Here is a tiny trained network, its code and every weight. The questions are about switching its units off for an input and a class, where a switched-off unit gives its printed mean instead of its output.

import numpy as np


def w(rows, s, z=0):
    codes = np.array(rows[::2]) - 128.0
    scale = np.full(codes.shape[1], s)
    scale[-1] = z or s
    return codes * scale


def f(y):
    return np.maximum(y, 0)


def log_softmax(a):
    a = a - a.max(-1, keepdims=True)
    return a - np.log(np.exp(a).sum(-1, keepdims=True))


def net(x, mask):
    res = np.array(x, float).reshape(1, 4) / 4 @ E
    y = f(res @ A[0][:, :-1].T + A[0][:, -1])
    res = res + np.where(mask, y, B[0][:, -1]) @ B[0][:, :-1]
    return log_softmax(res[-1] @ U[:, :-1].T + U[:, -1])


A, B = {}, {}
E = w([
[45,59,22,135,91,107,116,67,73,138],'x0',
[165,104,86,2,167,125,168,162,94,178],'x1',
[179,117,217,165,79,174,73,155,35,219],'x2',
[100,72,238,164,205,14,145,165,93,115],'x3',
],0.0099)
A[0] = w([
[68,112,103,144,160,130,94,107,72,108,55],'N0',
[78,107,144,141,167,47,141,146,89,125,108],'N1',
[82,135,113,97,173,142,109,132,161,102,102],'N2',
[248,101,132,179,91,138,77,104,93,135,145],'N3',
[130,140,104,97,66,175,98,120,159,124,64],'N4',
[96,132,134,185,114,166,124,95,155,129,54],'N5',
[184,122,131,93,161,134,154,120,150,163,69],'N6',
[166,111,62,103,96,205,106,118,166,154,89],'N7',
[115,105,148,86,105,147,29,174,61,163,150],'N8',
[127,74,126,157,144,121,153,92,130,140,25],'N9',
[116,77,106,143,145,150,124,103,125,140,6],'N10',
[66,70,86,141,89,103,153,104,55,131,76],'N11',
[130,131,105,100,118,98,190,111,184,43,113],'N12',
[125,127,111,9,195,124,139,160,78,194,71],'N13',
[190,147,142,141,87,138,132,90,33,194,142],'N14',
[194,126,68,30,118,150,148,156,107,176,76],'N15',
[112,71,49,144,128,148,133,103,90,126,12],'N16',
[190,195,175,111,165,182,161,169,168,103,34],'N17',
[142,125,157,134,100,168,85,158,55,175,138],'N18',
[142,130,151,179,103,172,107,134,74,155,117],'N19',
[140,146,146,161,129,155,88,195,77,150,100],'N20',
[97,61,72,116,80,73,78,60,72,143,71],'N21',
[106,115,112,112,129,90,140,129,192,92,116],'N22',
[213,222,157,134,170,142,166,162,191,127,51],'N23',
[92,80,96,145,88,120,163,128,107,166,47],'N24',
[102,183,104,89,180,121,197,131,190,93,130],'N25',
[124,103,129,52,149,129,120,164,112,153,22],'N26',
[178,138,183,139,140,96,141,126,178,135,18],'N27',
[129,134,135,48,148,120,192,118,108,160,49],'N28',
[146,159,78,127,115,176,76,112,180,141,82],'N29',
[136,168,178,125,173,113,140,140,114,100,79],'N30',
[121,45,173,148,204,15,147,169,101,119,125],'N31',
[75,87,89,107,137,120,136,116,137,56,103],'N32',
[105,156,138,247,98,143,69,105,189,88,73],'N33',
[158,137,110,86,133,117,121,131,75,146,111],'N34',
[151,184,94,126,80,213,93,102,174,112,41],'N35',
[108,144,141,183,115,150,139,84,101,65,51],'N36',
[143,67,105,68,161,130,159,96,75,158,30],'N37',
[118,147,99,105,146,119,143,123,157,38,153],'N38',
[115,160,85,94,141,77,159,112,191,43,134],'N39',
[97,163,64,110,158,82,124,124,142,87,120],'N40',
[128,207,121,81,108,219,150,75,126,132,59],'N41',
[118,82,143,171,181,85,127,165,133,202,119],'N42',
[158,220,177,85,96,118,137,150,147,119,13],'N43',
[96,154,154,201,93,126,28,105,155,104,63],'N44',
],0.011,0.0021)
B[0] = w([
[158,180,93,80,99,99,100,136,175,166,183],'N0',
[148,63,96,107,74,58,82,212,88,60,200],'N1',
[117,132,92,180,171,130,122,105,78,113,175],'N2',
[128,110,134,139,178,186,166,95,111,171,206],'N3',
[159,74,115,74,72,77,55,155,67,102,193],'N4',
[114,143,150,99,115,118,132,80,123,106,182],'N5',
[75,193,132,91,126,143,141,126,127,103,163],'N6',
[154,61,158,69,86,102,106,211,65,91,219],'N7',
[118,114,130,216,228,210,179,73,105,164,200],'N8',
[146,147,125,116,108,87,102,127,93,144,151],'N9',
[138,161,116,116,120,127,115,135,142,174,156],'N10',
[221,253,102,127,114,55,118,158,175,197,221],'N11',
[151,120,110,187,194,217,190,137,46,187,220],'N12',
[20,208,219,118,109,126,185,63,194,33,208],'N13',
[119,76,98,213,178,193,208,161,108,180,211],'N14',
[93,131,202,106,78,99,141,67,141,78,216],'N15',
[178,156,119,170,116,114,90,116,150,139,206],'N16',
[181,182,74,113,120,75,88,118,155,226,216],'N17',
[143,90,106,194,202,207,135,130,100,171,213],'N18',
[102,90,158,177,198,157,178,141,134,157,206],'N19',
[120,113,112,143,131,174,162,123,122,161,192],'N20',
[202,218,75,124,145,81,72,153,173,229,237],'N21',
[99,92,117,184,176,196,146,114,105,133,192],'N22',
[152,235,68,131,127,58,89,147,174,207,225],'N23',
[162,201,94,114,134,148,68,167,146,187,180],'N24',
[136,114,134,172,201,188,181,113,101,179,225],'N25',
[62,157,170,98,92,170,141,79,146,104,166],'N26',
[195,154,115,81,121,117,83,139,166,140,183],'N27',
[41,135,201,86,91,99,163,46,174,81,177],'N28',
[168,36,121,119,105,98,114,167,124,73,201],'N29',
[151,136,76,68,85,72,63,185,159,169,180],'N30',
[143,10,103,71,73,96,74,169,50,64,243],'N31',
[116,125,130,152,154,147,164,157,150,170,206],'N32',
[56,189,237,72,82,109,159,9,171,43,248],'N33',
[93,119,174,117,137,144,154,99,149,93,162],'N34',
[144,60,112,94,86,79,52,154,81,65,225],'N35',
[76,171,165,93,114,88,152,59,162,93,184],'N36',
[73,172,145,79,112,86,152,52,180,97,183],'N37',
[128,82,149,172,164,192,183,122,109,157,209],'N38',
[114,85,120,187,189,181,172,120,119,156,240],'N39',
[83,96,95,161,169,155,135,124,129,165,207],'N40',
[169,41,98,75,52,116,85,188,60,102,206],'N41',
[153,57,88,87,146,98,134,172,67,90,188],'N42',
[178,183,118,128,155,120,85,168,148,168,185],'N43',
[49,154,206,112,105,124,188,25,156,62,227],'N44',
],0.0065,0.014)
U = w([
[117,83,111,221,182,233,179,115,88,172,183],'0',
[151,34,104,113,64,108,78,169,64,69,117],'1',
[55,194,195,133,86,139,157,44,164,68,204],'2',
[181,248,61,144,106,117,80,150,172,215,2],'3',
],0.011,0.00042)

Each question gives the input, the list of numbers given to net, and the class t.
The units are the neurons (one row each of A and B). Each row of codes is followed by its name. A weight is (code - 128) times the scale printed after its matrix; where a second scale follows, it is the last column's (A, B and U).
mask holds one flag per neuron, in row order. A switched-off neuron (its flag False) gives its mean, the last column of its row in B, instead of its output. The means were averaged over made-up inputs and are rounded, as every weight is.
A unit's drop is (log p(t) with every unit on - log p(t) with that unit switched off) / (log p(t) with every unit on - log p(t) with every unit switched off).
The circuit of an input: a set's keep is (log p(t) with only the set's units on - log p(t) with every unit switched off) / (log p(t) with every unit on - log p(t) with every unit switched off). Starting from the 12 units with the biggest drops (on a tie, the unit counted first), units are removed one at a time, each time the one whose removal leaves the highest keep (on an exact tie, the one counted first), for as long as the keep stays at least 0.8.
circuit, biggest first: the units of the circuit, biggest drop first
unit that matters most: the unit with the biggest drop
k most important neurons: the k neurons with the biggest drops, biggest first
drop when u is switched off: that unit's drop, to one decimal
input [-2,-4,3,-3], class 2: circuit, biggest first -> [N33]
input [-1,-6,4,-5], class 2: 2 most important neurons -> [N33 N44]
input [7,6,-1,-4], class 3: 4 most important neurons -> [N21 N11 N33 N44]
input [2,8,-2,-7], class 2: 2 most important neurons -> [N13 N15]
input [-7,-2,-6,-8], class 1: 2 most important neurons -> [N35 N41]
input [0,8,-7,3], class 2: 2 most important neurons -> [N13 N28]
input [5,-3,-4,-2], class 3: 4 most important neurons -> [N21 N11 N14 N8]
input [3,5,-6,-6], class 0: 4 most important neurons -> [N25 N12 N39 N31]
input [-7,7,1,-7], class 1: 2 most important neurons -> [N41 N7]
input [-4,-5,-5,-1], class 0: 4 most important neurons -> [N12 N13 N39 N25]
input [-3,6,3,6], class 1: 4 most important neurons -> [N31 N33 N42 N1]
input [6,-6,0,-5], class 2: 2 most important neurons -> [N33 N44]
input [8,1,7,0], class 3: 3 most important neurons -> [N21 N11 N24]
input [6,-1,3,8], class 1: circuit, biggest first -> [N31]
input [7,0,-6,1], class 3: 2 most important neurons -> [N11 N21]
input [-7,4,5,3], class 3: 2 most important neurons -> [N23 N17]
input [6,-2,4,-5], class 3: 3 most important neurons -> [N21 N31 N11]
input [7,-6,-1,-4], class 3: drop when N13 is switched off -> 0.3
input [8,-7,3,3], class 3: drop when N20 is switched off -> 0.0
input [6,-2,-4,7], class 1: drop when N1 is switched off -> 0.9
input [-2,3,-6,-5], class 0: drop when N25 is switched off -> 0.1
input [-7,-5,3,-8], class 1: unit that matters most -> N35
